Each row has a name. Each question is about the rows just above it.

Z582: [ 76 159  87  77 145 162 127 104 127  67 101  98 162 104 186 126 130  76
 140 144  87 119 130 135 137 148 146 180 194 150 157 126 124 114 144 148]
Z723: [127 109  83 133 115 123 160  75 165 133 128 126 105 121 197 105  94  93
 189 119 121 147 159  77 166  94 171 195 148 119  99 157 149 134 163 206]
Z166: [175 128 108 165 111 111 144 102 179 174 159 150 135 156 104 110 106  96
 142 133 151 142 142 115 137 112 147 100 102 100 120 146 154 133 159 136]
Z847: [105  94  93 191 119 121 147 108 158 147 162 143 175 155 108 123 121  89
  99 156 138 129 146 146 133 164 137 108 127 120 179 148 159 127 144 115]
Z716: [ 64 158  58  57 136 145 102 101 152 135 159 174 150  87 121  92 119 101
 100 126  81 103 108 129 120 144 129 118 182 112 158 102 121 100 120 124]
Give the next 3 entries after [105  94  93 189 119 121 147].	[159  77 166]
Give the next 3 entries after [174 159 150 135].	[156 104 110]

Z30: [115 151  54 148 155 129 146]
Z110: [ 54  93  54  78  93 115 134]
Z859: [115 151  54  95  98 111  96]
Z303: [128 138 110  96 113 108 150]
Z61: [ 54 149 147 173 167 152 138]
Among the named rows, does one hold [115 152] next to each other, in this order?	no
The next 3 entries after [ 54 149]:	[147 173 167]
The next 3 entries after [54 95]:	[ 98 111  96]
The next 3 entries after [149 147]:	[173 167 152]
Does one of the named rows hold [98 95] side by side, in this order?	no
What are the next 3 entries after [ 54 148]?	[155 129 146]
Does one of the named rows hold [147 173 167 151 138] side by side, in this order?	no

Z873: [181  65 155  93  90]
Z442: [115 111 133  90 173]
Z350: [141 166  63 150  64]
Z778: [ 81 136 136 120 165]
Z238: [122 159 135 159 176]
Z841: [122 159 135 188 146]
Z194: [108  85 137  66 150]
Z817: [114 108 113 155 158]
Z740: [122 159 112 188 146]
Among the named rows, does one hold [159 135] next to each other, in this order?	yes
[141 166  63 150  64] is in which row?	Z350
Whose row is [122 159 135 188 146]?	Z841
Is [133 111] printed in one of the named rows, side by side and in this order?	no

Z104: [152 139 150 151 109 138 115 138 142 132 127 150 160 128 148]
Z162: [152 111 160 152 138 154 123 141 154 144 145 126 166 130 156]
Z597: [146 128 143 127 145 122 139 139 152 141 136 145 134 135 133]
Z870: [141 138 127 122 121 122 141 141 138 130 126 164 126 126 119]
Z714: [ 65 113 139 139 106 108 112 127 133 132 125 145 135 142 130]
Does one of the named rows hold [115 138 142 132] side by side, in this order?	yes
Give the next 3 entries after [152 138].	[154 123 141]
Does one of the named rows hold [113 139 139 106 108] side by side, in this order?	yes

Z295: [166 146 161 156 182 161 142 149 179 161 202 150 160 137 189 157 162 146
 166 163 175 145]
Z961: [151 172 144 154 145 146 162 155 141 141 136 164 151 192 138 148 152 169
 150 143 139 170]
Z500: [151 155 137 167 164 160 146 149 159 154 149 143 152 159 151 146 144 163
 165 141 150 158]
Z620: [155 151 137 151 174 158 145 147 178 160 176 149 157 142 174 163 163 153
 171 167 186 148]
Z55: [163 146 159 151 174 158 145 147 178 160 176 149 157 142 174 158 172 164
 155 158 156 161]
What are the next 3 entries after [151 155 137]?	[167 164 160]
What are the next 3 entries after [160 146]?	[149 159 154]
The next 3 entries after [141 136]:	[164 151 192]
Which row holds [163 146 159 151 174 158 145 147 178 160 176 149 157 142 174 158 172 164
 155 158 156 161]?	Z55

Z802: [181 108 186 124 126 168 114 148 153 147 139  90 121 191 173 155 131 163
 144 148]
Z712: [126 147 133 125 117 130 116 136 148 120  68  84 100 148 135 133 113 134
 178 125]
Z77: [137 100 160 107 119 149 125 137 160 144 170 158 154 177 158 147 132 174
 100 115]
Z930: [155 124 146 126 138 133 139 124  99 132 180 168 153 102 132 128 129 130
  98 126]
Z792: [106 113 140 125 131 161 129 142  97 170 144 145 149 102 167 181 152 189
 110 119]
Z441: [139 107 140 139 127 114 114 122 161 131 109  86  98 174 104 113 122 122
 137 149]
Z286: [136  66 115  86  90 123 135 102 133 157 135 146 115 112 112 148 120 158
  92  86]
Z338: [ 80 140 109 157 139 113 129 109 157 120 160 149 147 169 109 109 140 117
 102 164]
Z31: [126 147 133 125 117 130 116 136 148 120  68  84 100 148 135 133 113 125
 186  99]
Z952: [186 140 176 126 134 162 119 153 110 124 143 105 139 132 172 137 138 119
 156 135]
Z544: [109  53 133 137 130  92 131  91 146 161 202 166 135 146  93 127 128 164
  60 135]
Z136: [106 137 151 174 147 129 102 138 125 145 100  77 105 140 122 144 147 141
 143 172]
Among the named rows, does one hold [154 102] next to each other, in this order?	no
Among the named rows, does one hold [100 115] next to each other, in this order?	yes
Among the named rows, does one hold [146  93 127] next to each other, in this order?	yes
The next 3 entries after [155 124]:	[146 126 138]

Z223: [144 136 120 149 133 133 127 119 128 135 140 149 121 117 123 126 138 109]
Z594: [122 154 129 152 126 151 115 116 115 119 153 116 146 112 152 142 130 102]
Z677: [146 150 116 140 136 150 100 104  93  98 136 155 119  64 125 111 147  71]
Z268: [133 135 122 144 127 140  66  72  72 148  92 167 130 160  85 126 161 153]
Z729: [160 176 121 109 136 179  56  73  66 135  90 177 119 149  77 110 173 155]
Z403: [112  89 125 139 125  98 177 166 178 114 144  97 136  95 144 129 103  80]
Z566: [143 181 136 108 129 136 134 133 134 133 100 156 127 128  97 138 158 124]
Z917: [130 133 126 106 131 134 134 133 136 141 123 113 139 165 127 131 116 162]
Z199: [111 146 131  92 119 149 112 120 115 132 100 116 130 151 103 120 116 166]
Z754: [146 158 120 104 132 159  66  72  72 116 134 129 137  88 127 142 142  76]
Z348: [134 139 133 134 128 144 136 140 142 133 135 122 144 126 140 133 135 126]
Z992: [140 157 134 168 127 161  98 107 107 108 167 126 131  77 159 133 136  70]
Does one of the named rows hold [100 156 128 128] side by side, in this order?	no
Give the next 3 entries after [137  88 127].	[142 142  76]
The next 3 entries after [133 135 122 144 126 140]:	[133 135 126]
The next 3 entries after [134 134 133 136]:	[141 123 113]
Is [121 149] printed in one of the named rows, side by side and in this order?	no
The next 3 entries after [133 134 133]:	[100 156 127]

Z996: [176 191 116 112 104 146 155 126 144  94 154 151 101 107 162 141 106 119
 154 144 118 102 137 146 106 109]
Z668: [185 165 158 116 105  98 147 171 135  97 131 211 110 110 135 170 129 147
 136 100 104  90 102  93 127 116]
Z814: [170 191 133 133 115 146 141 146 131  96 148 151 114 119 165 151 120 121
 131 167 127 104 139 147 113 113]
The next 3 entries after [ 96 148 151 114 119 165 151 120 121 131 167 127]:	[104 139 147]
Among the named rows, does one hold [135  97 130] next to each other, in this order?	no

Z416: [110  97  84  78  76 110 129  86  72 107 113 119 118 126  95 102 138 106
  99 122  85  96 109 128 100 115  79 111 104  98 147  85 197 124  91  76
 118 104 104]
Z479: [119 140 117 136 142 118 118 140 140 120 111 108 112 121 140 151 115 108
 145 118 141 107 149 120 145 111 135 123 110 144 127 113 208 120  90 139
 109 145 121]
Z158: [123  97  72  58  65 116 133  72  49 119 120 128 122 124  70  78 145 111
  68 133  71 101  88 131  80 119  62 118 115  81 163  67 189 127 119  58
 124  80 117]
Z279: [114 123 131 145 136 116 123 141 144 114 103 109 108 126 144 147 120 123
 154 124 134 121 152 123 150 105 143 120 109 147 116 141 179 128  92 142
 105 151 113]
Z475: [110 117 118  93 108 107 126 106 102 110 100 110 103 117  95 103 120 124
  87 122 108 120 112 122  94  96 103 110  99  93 116 122 106 123 120 103
 114  91  95]
Z225: [178 119 107 186 128 174 132 154 149 133 129 130 129 139 154 134 139 156
 150 135 139 159 134 132 159 124 154 133 131 164 139 164 119 138 170 151
 128 153 129]
Z285: [148 159 145 183 174 154 125 175 180 148 156 150 155 117 180 178 119 107
 186 128 177 118 167 124 173 157 174 143 150 174 105 137 134 113 121 177
 146 176 154]
Z674: [105  93 145 105  93 100 134 103  98  97  85 106  96 138  99  88 128 149
  93 133  86 151 112 131 107  80 110 105  91 110 126 153 116 135 146 105
 106 100  82]
Give the next 3 entries after [183 174].	[154 125 175]
Does one of the named rows hold [ 85 198] side by side, in this order?	no
What are the next 3 entries after [178 119 107 186 128 177]?	[118 167 124]

Z879: [140  80 129  99]
Z188: [140  80 140  99]
Z918: [135  94 143 109]
Z261: [ 76  87 134 133]
Z14: [152 151 114 135]
Z134: [152 151 114 109]
Z527: [185 175  90 124]
Z691: [ 76  87 139 105]
Whose row is [185 175  90 124]?	Z527
Whose row is [140  80 129  99]?	Z879
[140  80 140  99] is in which row?	Z188
Is [139  87  76] printed in one of the named rows, side by side and in this order?	no
[ 76  87 139 105] is in which row?	Z691
Among the named rows, does one hold [141  80 129  99] next to each other, in this order?	no

